Below is a small trained network, with its code and all its weights. Each question gives an input and a target symbol and asks what happens when units are switched off, that is, made to give their printed mean instead of their output.

import numpy as np


def w(rows, s, z=0):
    codes = np.array(rows[::2]) - 128.0
    scale = np.full(codes.shape[1], s)
    scale[-1] = z or s
    return codes * scale


def softmax(a):
    e = np.exp(a - a.max(-1, keepdims=True))
    return e / e.sum(-1, keepdims=True)


def log_softmax(a):
    a = a - a.max(-1, keepdims=True)
    return a - np.log(np.exp(a).sum(-1, keepdims=True))


def net(x, mask):
    ids = ['αβδεζθλπφ'.index(c) for c in x.split()]
    T = len(ids)
    res = E[ids] + P[:T]
    u = 0
    for l in range(3):
        r = res
        for j in range(3):
            rows = slice(2 * j, 2 * j + 2)
            q, k, v = (r @ M[l][rows].T for M in (Q, K, V))
            z = softmax(np.where(np.tri(T) > 0, q @ k.T / 2**0.5, -1e9)) @ v
            o = O[l][rows]
            res = res + np.where(mask[u + j], z, o[:, -1]) @ o[:, :-1]
        u += 3
    return log_softmax(res[-1] @ U[:, :-1].T + U[:, -1])


Q, K, V, O = {}, {}, {}, {}
E = w([
[104,100,248,152],'α',
[139,115,95,192],'β',
[125,121,113,238],'δ',
[2,156,162,219],'ε',
[149,95,192,149],'ζ',
[22,211,108,204],'θ',
[137,44,133,215],'λ',
[98,79,114,143],'π',
[40,105,216,109],'φ',
],0.011)
P = w([
[206,174,70,52],'0',
[115,56,115,113],'1',
[148,27,210,235],'2',
[252,223,179,187],'3',
[2,31,141,125],'4',
[58,110,160,247],'5',
[238,226,244,193],'6',
],0.0096)
Q[0] = w([
[87,56,1,3],'L0H0',
[67,111,72,115],'L0H0',
[177,124,74,46],'L0H1',
[179,153,203,223],'L0H1',
[208,128,79,179],'L0H2',
[147,147,96,85],'L0H2',
],0.0082)
K[0] = w([
[1,26,144,189],'L0H0',
[48,180,176,249],'L0H0',
[133,63,94,93],'L0H1',
[178,233,173,108],'L0H1',
[250,133,231,248],'L0H2',
[167,17,85,181],'L0H2',
],0.0091)
V[0] = w([
[27,169,179,173],'L0H0',
[92,119,76,50],'L0H0',
[110,101,133,2],'L0H1',
[100,52,140,210],'L0H1',
[164,84,215,157],'L0H2',
[123,95,194,222],'L0H2',
],0.0094)
O[0] = w([
[113,127,158,247,119],'L0H0',
[79,160,15,145,88],'L0H0',
[50,188,119,146,2],'L0H1',
[73,30,128,56,159],'L0H1',
[76,154,148,72,170],'L0H2',
[89,113,188,118,215],'L0H2',
],0.012,0.0068)
Q[1] = w([
[135,121,52,99],'L1H0',
[100,45,79,186],'L1H0',
[66,2,43,162],'L1H1',
[129,91,188,148],'L1H1',
[3,74,101,108],'L1H2',
[158,149,154,88],'L1H2',
],0.0078)
K[1] = w([
[95,56,129,135],'L1H0',
[142,87,123,179],'L1H0',
[102,5,207,171],'L1H1',
[97,116,90,161],'L1H1',
[79,69,100,172],'L1H2',
[109,134,144,97],'L1H2',
],0.012)
V[1] = w([
[49,77,156,102],'L1H0',
[152,156,110,158],'L1H0',
[177,73,93,122],'L1H1',
[205,107,226,97],'L1H1',
[138,6,196,174],'L1H2',
[138,94,74,113],'L1H2',
],0.011)
O[1] = w([
[78,95,4,197,75],'L1H0',
[87,182,122,66,149],'L1H0',
[172,133,1,38,144],'L1H1',
[224,42,196,150,140],'L1H1',
[102,207,10,126,250],'L1H2',
[123,122,145,57,108],'L1H2',
],0.0071,0.013)
Q[2] = w([
[113,119,196,62],'L2H0',
[167,175,96,176],'L2H0',
[229,229,91,133],'L2H1',
[79,254,106,70],'L2H1',
[59,37,148,138],'L2H2',
[75,33,74,114],'L2H2',
],0.009)
K[2] = w([
[177,144,105,137],'L2H0',
[30,79,137,172],'L2H0',
[54,117,135,154],'L2H1',
[89,203,106,243],'L2H1',
[105,93,142,246],'L2H2',
[117,99,75,160],'L2H2',
],0.012)
V[2] = w([
[67,125,115,99],'L2H0',
[2,24,89,171],'L2H0',
[194,59,159,66],'L2H1',
[81,89,106,130],'L2H1',
[56,150,129,26],'L2H2',
[218,199,111,46],'L2H2',
],0.0076)
O[2] = w([
[35,82,38,97,111],'L2H0',
[2,6,126,146,7],'L2H0',
[200,157,175,76,203],'L2H1',
[148,36,108,135,94],'L2H1',
[13,97,141,2,158],'L2H2',
[92,66,67,191,158],'L2H2',
],0.0052,0.011)
U = w([
[151,84,219,236,50],'α',
[156,146,79,167,170],'β',
[201,103,38,242,188],'δ',
[97,169,87,253,170],'ε',
[132,82,213,121,72],'ζ',
[77,228,146,156,12],'θ',
[143,28,121,116,255],'λ',
[74,128,93,74,109],'π',
[54,117,220,164,152],'φ',
],0.0066,0.0028)

Each question gives the input, a string of symbols that net reads in full, and the target symbol t.
The units are the heads (2 rows each of Q, K, V and O). Each row of codes is followed by its name. A weight is (code - 128) times the scale printed after its matrix; where a second scale follows, it is the last column's (O and U).
mask holds one flag per head, layer by layer. A switched-off head (its flag False) gives its mean, the last column of its rows in O, instead of its output. The means were averaged over made-up inputs and are rounded, as every weight is.
A unit's drop is (log p(t) with every unit on - log p(t) with that unit switched off) / (log p(t) with every unit on - log p(t) with every unit switched off).
The circuit of an input: a set's keep is (log p(t) with only the set's units on - log p(t) with every unit switched off) / (log p(t) with every unit on - log p(t) with every unit switched off). Starting from all 9 units, units are removed one at a time, each time the one whose removal leaves the highest keep (on an exact tie, the one counted first), for as long as the keep stays at least 0.8.
units of the circuit, in order: the units of the circuit, biggest drop first
most important unit: the unit with the biggest drop
heads that matter: for each layer, one digit per head in row order, 1 if its drop is at least 0.15 and else 0, layers parted by /
input ζ δ θ β, target ζ: units of the circuit, in order -> L1H2, L0H0, L0H1
input θ θ α π, target θ: most important unit -> L0H2
input θ β λ, target α: units of the circuit, in order -> L0H1, L1H2
input ε π α φ α β φ, target ε: units of the circuit, in order -> L1H2, L0H0, L1H0
input α β φ α λ α θ, target α: units of the circuit, in order -> L1H1, L2H2
input θ α β, target α: heads that matter -> 010 / 001 / 001
input ε ζ β φ θ, target ε: units of the circuit, in order -> L0H0, L1H2
input π ζ α ζ, target π: units of the circuit, in order -> L1H1, L0H0, L0H2
input δ ζ λ α α δ θ, target δ: heads that matter -> 000 / 111 / 001
input λ ζ π ε α β, target δ: heads that matter -> 010 / 111 / 001
input λ θ λ δ, target λ: heads that matter -> 110 / 101 / 100
input λ π ζ, target λ: units of the circuit, in order -> L1H1, L0H0
input π θ π ε, target π: heads that matter -> 101 / 010 / 001
input π ε δ, target π: most important unit -> L0H0
input φ δ α ε π θ λ, target φ: heads that matter -> 111 / 010 / 100
input π β δ φ, target π: heads that matter -> 101 / 010 / 001
input θ ε ε π, target θ: heads that matter -> 111 / 110 / 100
input α λ θ φ π θ δ, target α: units of the circuit, in order -> L1H1, L0H1, L1H2
input ζ π λ θ, target ζ: units of the circuit, in order -> L1H2, L0H0, L0H1
input π α φ α ε π λ, target π: units of the circuit, in order -> L0H2, L0H0, L1H1
input θ ε φ θ ζ, target α: units of the circuit, in order -> L0H0
input φ θ β α, target φ: heads that matter -> 110 / 010 / 100
input α θ α π, target α: units of the circuit, in order -> L1H1, L0H1, L1H2
input β θ ε, target β: heads that matter -> 111 / 100 / 100
input θ θ θ θ θ α ζ, target θ: heads that matter -> 111 / 110 / 000
input α φ ε, target φ: heads that matter -> 110 / 111 / 100
